Below are the code and all the weights of a small trained network. Each question names an input and a class and asks about switching units off, where a switched-off unit gives its printed mean instead of its output.

import numpy as np


def w(rows, s, z=0):
    codes = np.array(rows[::2]) - 128.0
    scale = np.full(codes.shape[1], s)
    scale[-1] = z or s
    return codes * scale


def norm(h):
    return h / np.sqrt((h * h).mean(-1, keepdims=True) + 1e-5)


def f(y):
    return y / 2 * (1 + np.tanh(0.7978845608 * (y + 0.044715 * y**3)))


def log_softmax(a):
    a = a - a.max(-1, keepdims=True)
    return a - np.log(np.exp(a).sum(-1, keepdims=True))


def net(x, mask):
    res = np.array(x, float).reshape(1, 4) / 4 @ E
    u = 0
    for l in range(3):
        y = f(norm(res) @ A[l][:, :-1].T + A[l][:, -1])
        res = res + np.where(mask[u : u + 12], y, B[l][:, -1]) @ B[l][:, :-1]
        u += 12
    return log_softmax(norm(res)[-1] @ U[:, :-1].T + U[:, -1])


A, B = {}, {}
E = w([
[147,146,189,253,8,57,13,79,34,89,12],'x0',
[92,43,81,227,137,143,118,149,103,176,142],'x1',
[70,181,129,110,207,19,133,181,81,159,21],'x2',
[109,168,94,198,216,28,84,90,140,36,196],'x3',
],0.0028)
A[0] = w([
[167,155,117,118,39,77,204,187,203,66,135,124],'0.n0',
[77,192,80,158,147,143,31,118,235,4,95,42],'0.n1',
[116,54,214,135,127,118,146,51,149,91,59,6],'0.n2',
[66,112,128,74,52,145,93,101,216,139,19,201],'0.n3',
[135,40,139,117,92,150,131,36,130,54,167,110],'0.n4',
[153,98,167,98,207,184,81,127,159,173,199,123],'0.n5',
[177,130,120,82,158,195,76,128,179,158,233,199],'0.n6',
[138,151,151,111,137,135,117,209,204,75,99,3],'0.n7',
[51,87,98,90,194,92,132,179,70,162,132,158],'0.n8',
[95,43,136,155,22,200,28,41,110,31,164,220],'0.n9',
[97,116,208,72,74,169,198,110,40,225,141,162],'0.n10',
[107,148,130,193,107,123,57,51,102,50,6,191],'0.n11',
],0.0026,0.0011)
B[0] = w([
[204,208,100,194,76,193,154,59,145,167,77,141],'0.n0',
[109,145,85,137,139,200,47,222,228,167,113,155],'0.n1',
[130,34,68,60,178,163,137,145,50,187,134,116],'0.n2',
[207,162,165,91,204,115,139,188,180,171,197,177],'0.n3',
[117,121,143,202,73,171,249,146,45,111,173,152],'0.n4',
[37,145,177,121,43,68,129,178,74,139,73,161],'0.n5',
[253,149,117,201,168,88,117,184,67,34,79,205],'0.n6',
[112,124,5,143,143,77,70,113,116,165,127,111],'0.n7',
[218,157,122,172,139,125,161,130,117,84,100,179],'0.n8',
[118,175,155,90,170,90,189,168,83,78,123,240],'0.n9',
[57,152,215,213,121,101,106,149,159,126,207,184],'0.n10',
[163,46,208,23,179,73,165,149,110,145,144,255],'0.n11',
],0.0028,0.0022)
A[1] = w([
[26,35,54,170,106,124,153,98,48,191,179,176],'1.n0',
[116,147,102,79,32,193,167,182,89,174,37,213],'1.n1',
[8,139,102,122,118,63,143,138,119,115,41,59],'1.n2',
[140,218,177,84,96,132,152,73,187,116,124,96],'1.n3',
[75,81,32,33,186,159,186,89,156,148,191,138],'1.n4',
[77,147,129,108,171,79,165,153,153,163,2,220],'1.n5',
[124,143,85,131,151,76,111,135,111,79,173,97],'1.n6',
[98,150,217,118,124,129,198,252,108,125,119,105],'1.n7',
[95,148,51,69,172,153,239,130,194,143,149,254],'1.n8',
[171,148,38,115,165,127,123,118,146,153,17,45],'1.n9',
[72,70,91,219,107,138,125,136,134,160,105,196],'1.n10',
[154,127,92,165,169,45,149,100,184,71,131,121],'1.n11',
],0.0037,0.00063)
B[1] = w([
[212,235,199,139,201,95,153,69,239,123,111,162],'1.n0',
[32,221,102,79,195,87,71,116,148,133,182,197],'1.n1',
[111,158,162,108,96,154,223,131,142,99,141,175],'1.n2',
[133,124,153,195,209,141,109,103,170,186,74,184],'1.n3',
[111,91,195,89,123,48,109,92,20,159,55,202],'1.n4',
[179,115,23,170,129,199,142,97,126,68,223,240],'1.n5',
[111,121,191,137,102,184,136,194,115,158,162,175],'1.n6',
[109,49,88,210,57,151,92,170,157,107,151,230],'1.n7',
[133,86,209,128,78,63,93,76,84,102,85,253],'1.n8',
[150,115,90,175,109,167,179,155,144,86,95,139],'1.n9',
[159,179,127,2,172,152,72,68,176,140,73,149],'1.n10',
[70,106,193,138,47,141,83,138,193,150,118,203],'1.n11',
],0.0038,0.0027)
A[2] = w([
[29,94,158,141,159,97,54,134,195,117,170,156],'2.n0',
[63,192,10,142,160,94,213,174,94,99,67,62],'2.n1',
[122,50,142,154,173,86,179,56,132,207,141,254],'2.n2',
[129,78,165,115,108,84,48,77,4,137,100,52],'2.n3',
[57,163,116,171,142,69,141,154,154,179,37,203],'2.n4',
[139,40,134,182,185,156,53,192,134,59,88,187],'2.n5',
[145,107,81,146,112,232,149,38,90,93,200,123],'2.n6',
[93,121,106,82,75,179,121,154,163,228,72,72],'2.n7',
[101,114,126,74,113,221,140,144,106,231,125,195],'2.n8',
[211,172,192,112,230,154,119,80,219,128,19,119],'2.n9',
[164,46,110,223,36,109,171,156,189,106,97,212],'2.n10',
[192,134,182,97,97,124,153,147,82,132,148,223],'2.n11',
],0.004,0.00084)
B[2] = w([
[56,175,118,54,34,147,88,173,80,172,160,221],'2.n0',
[194,101,152,171,108,204,121,112,72,44,121,192],'2.n1',
[177,171,129,125,129,72,106,100,109,137,75,174],'2.n2',
[79,121,109,36,190,70,205,106,119,133,139,253],'2.n3',
[175,164,160,177,111,202,151,119,150,102,211,185],'2.n4',
[127,134,109,75,130,200,124,152,125,184,111,215],'2.n5',
[154,175,126,163,173,168,121,136,84,68,79,147],'2.n6',
[95,147,169,139,107,100,68,173,195,116,167,133],'2.n7',
[89,186,108,141,117,102,103,112,100,88,124,152],'2.n8',
[178,133,109,182,177,141,84,77,154,254,97,242],'2.n9',
[166,101,104,83,128,143,175,174,177,147,72,205],'2.n10',
[135,117,38,176,199,130,141,140,86,99,119,224],'2.n11',
],0.0049,0.0026)
U = w([
[105,86,144,38,178,28,194,98,41,107,80,156],'0',
[196,138,120,198,133,225,169,156,83,2,129,154],'1',
[4,213,175,112,52,141,17,178,150,133,216,147],'2',
[204,181,143,186,197,127,69,33,175,222,95,142],'3',
[144,61,60,100,108,177,135,194,187,182,94,118],'4',
[44,35,33,196,95,107,138,60,219,117,155,13],'5',
[65,45,46,202,31,82,182,37,248,120,163,2],'6',
[25,64,24,186,90,121,163,26,226,109,148,21],'7',
],0.0086,0.0081)

Each question gives the input, the list of numbers given to net, and the class t.
The units are the neurons (one row each of A and B). Each row of codes is followed by its name. A weight is (code - 128) times the scale printed after its matrix; where a second scale follows, it is the last column's (A, B and U).
mask holds one flag per neuron, layer by layer. A switched-off neuron (its flag False) gives its mean, the last column of its row in B, instead of its output. The means were averaged over made-up inputs and are rounded, as every weight is.
A unit's drop is (log p(t) with every unit on - log p(t) with that unit switched off) / (log p(t) with every unit on - log p(t) with every unit switched off).
The circuit of an input: a set's keep is (log p(t) with only the set's units on - log p(t) with every unit switched off) / (log p(t) with every unit on - log p(t) with every unit switched off). Starting from the 12 units with the biggest drops (on a tie, the unit counted first), units are removed one at a time, each time the one whose removal leaves the highest keep (on an exact tie, the one counted first), for as long as the keep stays at least 0.8.
units of the circuit, in order: the units of the circuit, biggest drop first
most important unit: the unit with the biggest drop
top k neurons in layer l: the k neurons of layer l with the biggest drops, biggest first
input [-1,6,5,-2], class 3: most important unit => 1.n0
input [1,3,6,8], class 2: units of the circuit, in order => 1.n11, 2.n0
input [2,0,4,5], class 2: units of the circuit, in order => 1.n11, 2.n0
input [2,-1,0,-3], class 4: units of the circuit, in order => 1.n7, 2.n10
input [0,8,3,-7], class 3: units of the circuit, in order => 1.n0, 2.n9
input [1,-8,-6,2], class 3: top 3 neurons in layer 1 => 1.n3, 1.n5, 1.n7
input [-4,8,7,5], class 3: top 2 neurons in layer 1 => 1.n0, 1.n10
input [1,4,-7,-8], class 2: units of the circuit, in order => 1.n1, 2.n8
input [0,8,-6,7], class 3: units of the circuit, in order => 1.n0, 1.n10
input [8,-2,-2,-7], class 0: units of the circuit, in order => 2.n3, 0.n11
input [7,4,8,-1], class 1: top 3 neurons in layer 2 => 2.n4, 2.n1, 2.n0
input [3,7,-6,-7], class 2: units of the circuit, in order => 1.n1, 2.n7
input [6,8,-6,-3], class 3: top 4 neurons in layer 1 => 1.n0, 1.n10, 1.n4, 1.n5
input [3,7,2,0], class 3: units of the circuit, in order => 1.n0
input [3,-7,-5,-6], class 3: units of the circuit, in order => 1.n3, 2.n9
input [-8,-8,-1,-3], class 0: top 2 neurons in layer 1 => 1.n4, 1.n8
input [7,4,1,6], class 0: units of the circuit, in order => 0.n11, 2.n3
input [6,-8,-2,-2], class 3: top 3 neurons in layer 0 => 0.n3, 0.n5, 0.n0
input [-2,8,-4,8], class 2: top 2 neurons in layer 1 => 1.n11, 1.n3
input [0,6,-8,-6], class 1: most important unit => 2.n6
input [7,5,-5,6], class 0: top 2 neurons in layer 0 => 0.n9, 0.n11
input [5,-1,1,-7], class 2: top 2 neurons in layer 1 => 1.n1, 1.n8
